A =
array([[128, 128, 129, 127],
       [123, 127, 112, 145],
       [125, 127, 120, 136],
       [125, 127, 119, 137],
       [135, 130, 145, 111],
       [127, 128, 127, 129],
       [125, 127, 117, 139],
       [125, 128, 124, 133],
       [119, 126, 106, 152],
       [127, 128, 127, 128],
       [126, 128, 124, 133],
       [130, 129, 133, 124],
       [137, 130, 152, 104],
       [128, 128, 127, 129],
       [128, 128, 128, 128],
       [125, 127, 120, 137]])
A[0, 0]	128
A[2, 0]	125
A[13]	[128, 128, 127, 129]
A[5]	[127, 128, 127, 129]
A[8, 1]	126
A[1, 0]	123
A[6, 2]	117
A[:, 2]	[129, 112, 120, 119, 145, 127, 117, 124, 106, 127, 124, 133, 152, 127, 128, 120]
A[4, 0]	135
A[6]	[125, 127, 117, 139]
A[1, 1]	127
A[:, 3]	[127, 145, 136, 137, 111, 129, 139, 133, 152, 128, 133, 124, 104, 129, 128, 137]
A[11, 2]	133
A[8]	[119, 126, 106, 152]
A[7, 2]	124
A[3, 2]	119
A[10, 3]	133
A[13, 2]	127
A[12]	[137, 130, 152, 104]
A[10, 2]	124
A[3, 0]	125
A[5, 0]	127
A[12, 3]	104
A[9, 0]	127
A[3, 3]	137
A[5, 1]	128
A[2, 3]	136
A[10, 0]	126
A[11, 0]	130
A[15, 0]	125
A[4]	[135, 130, 145, 111]
A[5, 3]	129
A[13, 3]	129
A[8, 0]	119

a =
130  136  113  126  114  112  134  118  123  134  137
136  144  107  145  119  125  126  140  102  119  137
133  133  117  129  116  112  133  114  123  135  133
122  127  111  130  115  119  140  111  131  145  124
131  137  112  127  114  113  135  118  123  134  137
133  132  117  129  117  112  133  114  122  136  133
143  130  121  139  121  136  133  143  106  130  140
122  128  111  130  116  119  139  111  131  145  124
136  144  107  144  118  125  126  140  102  120  137
135  144  107  144  118  125  126  139  102  119  137
145  129  123  142  117  134  134  143  109  134  135
134  132  116  128  116  111  134  115  123  135  133
121  128  111  130  116  119  140  111  132  145  123
121  128  111  130  115  119  139  112  132  144  124
a[0,0] -> 130
a[6] -> [143, 130, 121, 139, 121, 136, 133, 143, 106, 130, 140]
a[13,2] -> 111
a[:, 9] -> [134, 119, 135, 145, 134, 136, 130, 145, 120, 119, 134, 135, 145, 144]
a[4,4] -> 114
a[9,4] -> 118
a[9,10] -> 137
a[5,6] -> 133
a[6,5] -> 136
a[5,4] -> 117
a[13] -> [121, 128, 111, 130, 115, 119, 139, 112, 132, 144, 124]
a[8,1] -> 144
a[12] -> [121, 128, 111, 130, 116, 119, 140, 111, 132, 145, 123]
a[8] -> [136, 144, 107, 144, 118, 125, 126, 140, 102, 120, 137]
a[10,9] -> 134
a[13,4] -> 115
a[11,10] -> 133
a[5,10] -> 133
a[2,1] -> 133
a[10,8] -> 109
a[9,7] -> 139
a[10,5] -> 134
a[1] -> [136, 144, 107, 145, 119, 125, 126, 140, 102, 119, 137]
a[10,2] -> 123
a[5,3] -> 129
a[1,10] -> 137
a[:, 10] -> [137, 137, 133, 124, 137, 133, 140, 124, 137, 137, 135, 133, 123, 124]
a[10,3] -> 142
a[5,7] -> 114
a[8,2] -> 107
a[7,5] -> 119
a[6,4] -> 121
a[:, 4] -> [114, 119, 116, 115, 114, 117, 121, 116, 118, 118, 117, 116, 116, 115]

arr =
array([[122, 141, 140, 134, 121, 132, 134, 120, 126, 129, 115],
       [125, 144, 121, 122, 124, 130, 124, 131, 141, 135, 128],
       [123, 138, 127, 137, 125, 125, 130, 121, 123, 128, 123],
       [122, 138, 139, 137, 125, 131, 132, 122, 125, 130, 116],
       [135, 150, 118, 148, 150, 153, 107, 138, 137, 121, 122],
       [117, 136, 124, 135, 126, 119, 126, 118, 125, 122, 139],
       [128, 140, 125, 126, 126, 137, 127, 133, 137, 135, 129],
       [126, 135, 150, 138, 118, 134, 142, 117, 127, 133, 107],
       [125, 138, 121, 130, 124, 116, 126, 120, 124, 122, 136],
       [123, 137, 139, 136, 119, 134, 137, 118, 126, 131, 119],
       [119, 132, 119, 131, 122, 122, 128, 119, 126, 128, 128],
       [120, 143, 120, 119, 118, 131, 128, 132, 147, 138, 137],
       [120, 134, 122, 132, 129, 117, 129, 119, 123, 125, 137],
       [118, 136, 116, 136, 129, 123, 124, 115, 124, 124, 135],
       [117, 134, 120, 138, 122, 115, 132, 120, 120, 125, 129],
       [119, 143, 122, 119, 121, 125, 129, 130, 148, 142, 129]])
Indices start at 0.
(0, 0) => 122
(5, 5) => 119
(2, 10) => 123
(7, 2) => 150
(6, 6) => 127
(11, 8) => 147
(13, 1) => 136
(4, 0) => 135
(4, 10) => 122
(9, 4) => 119
(3, 8) => 125
(9, 0) => 123
(6, 0) => 128
(0, 3) => 134
(9, 7) => 118
(14, 0) => 117
(10, 5) => 122
(12, 6) => 129
(2, 3) => 137
(4, 4) => 150
(11, 0) => 120
(12, 5) => 117
(5, 10) => 139
(11, 10) => 137
(3, 2) => 139
(5, 1) => 136
(10, 6) => 128
(8, 4) => 124
(8, 5) => 116
(8, 0) => 125
(13, 10) => 135
(3, 3) => 137
(1, 2) => 121
(9, 6) => 137
(4, 2) => 118

data =
[[133 128 134 132 136 135 134 131]
 [127 127 126 131 128 128 127 132]
 [138 128 135 134 144 142 140 133]
 [134 129 131 128 140 132 132 132]
 [141 123 144 138 141 150 144 137]
 [140 125 140 134 144 143 140 138]
 [141 126 141 135 145 146 141 136]
 [134 127 136 133 136 137 136 131]]
Indices start at 0.
row 0 col 0: 133
row 1 col 7: 132
row 3 col 7: 132
row 3 col 3: 128
row 4 col 1: 123
row 4 col 2: 144
row 5 col 4: 144
row 7 col 6: 136
row 5 col 0: 140
row 2 col 2: 135
row 2 col 6: 140
row 1 col 5: 128
row 2 col 3: 134
row 0 col 3: 132
row 7 col 2: 136
row 4 col 7: 137
row 5 col 2: 140
row 4 col 6: 144
row 7 col 7: 131
row 6 col 4: 145
row 6 col 3: 135

grid = [127 147 136 137 108 130 140 135 158 129 134 122  98]
grid[0]	127
grid[-4]	129
grid[-12]	147
grid[3]	137
grid[-5]	158

m = [103 145 120 125 130 138 128 113 124 134 115 125 135 107]
m[0]: 103
m[7]: 113
m[12]: 135

B =
[[130 136 129 133 138 117 126 118 134 125 116]
 [119 126 131 113 131 117 126 114 134 127 120]
 [129 133 125 124 128 134 135 125 135 135 114]
 [129 118 119 132 121 116 121 119 114 133 135]
 [132 111 117 117 117 129 129 122 128 138 130]
 [126 138 115 123 138 126 123 118 141 131 130]
 [125 132 125 111 139 111 122 121 127 123 130]
 [116 136 135 115 121 115 133 134 126 115 122]
 [133 133 115 128 135 126 134 137 110 136 129]
 [120 122 128 139 124 107 133 123 125 141 123]
 [128 136 110 129 132 125 137 124 124 138 118]
 [123 125 137 116 126 139 136 116 117 137 113]
 [123 127 138 128 133 117 106 121 127 133 116]
 [124 125 125 146 136 133 136 122 138 124 125]
 [123 136 120 131 128 138 136 117 143 124 127]]
B[0][0] = 130
B[:, 3] = [133, 113, 124, 132, 117, 123, 111, 115, 128, 139, 129, 116, 128, 146, 131]
B[4] = [132, 111, 117, 117, 117, 129, 129, 122, 128, 138, 130]
B[5][1] = 138
B[13] = [124, 125, 125, 146, 136, 133, 136, 122, 138, 124, 125]
B[7][6] = 133
B[13][6] = 136
B[6][10] = 130
B[9][5] = 107
B[:, 1] = [136, 126, 133, 118, 111, 138, 132, 136, 133, 122, 136, 125, 127, 125, 136]
B[3][5] = 116
B[14][5] = 138
B[6][2] = 125
B[6][4] = 139
B[3] = [129, 118, 119, 132, 121, 116, 121, 119, 114, 133, 135]
B[5][9] = 131
B[10][6] = 137
B[:, 0] = [130, 119, 129, 129, 132, 126, 125, 116, 133, 120, 128, 123, 123, 124, 123]
B[:, 10] = [116, 120, 114, 135, 130, 130, 130, 122, 129, 123, 118, 113, 116, 125, 127]
B[1][7] = 114
B[1][10] = 120
B[2] = [129, 133, 125, 124, 128, 134, 135, 125, 135, 135, 114]
B[5] = [126, 138, 115, 123, 138, 126, 123, 118, 141, 131, 130]
B[9][8] = 125
B[14][2] = 120
B[:, 6] = [126, 126, 135, 121, 129, 123, 122, 133, 134, 133, 137, 136, 106, 136, 136]
B[1][5] = 117
B[2][6] = 135
B[0][9] = 125
B[8][2] = 115
B[11][5] = 139
B[7][9] = 115
B[3][3] = 132
B[8][1] = 133
B[4][10] = 130
B[0][4] = 138
B[:, 7] = [118, 114, 125, 119, 122, 118, 121, 134, 137, 123, 124, 116, 121, 122, 117]

W =
[[131 123 133 141 132 137]
 [136 147 136 132 148 147]
 [122 122 127 125 134 128]
 [131 131 139 129 123 134]
 [129 128 124 126 129 127]
 [131 134 107 123 114 112]
 [129 143 126 134 125 127]
 [128 138 126 127 124 129]
 [137 117 143 134 127 124]]
W[-9][-6]: 131
W[3][4]: 123
W[-9][-5]: 123
W[-8][1]: 147
W[-7][-3]: 125
W[1][-3]: 132
W[2][-5]: 122
W[-1][-3]: 134
W[8][0]: 137
W[8][2]: 143
W[2][4]: 134
W[6][-2]: 125
W[5][-6]: 131
W[4][-4]: 124
W[-5][0]: 129
W[1]: [136, 147, 136, 132, 148, 147]
W[7][2]: 126
W[2][5]: 128
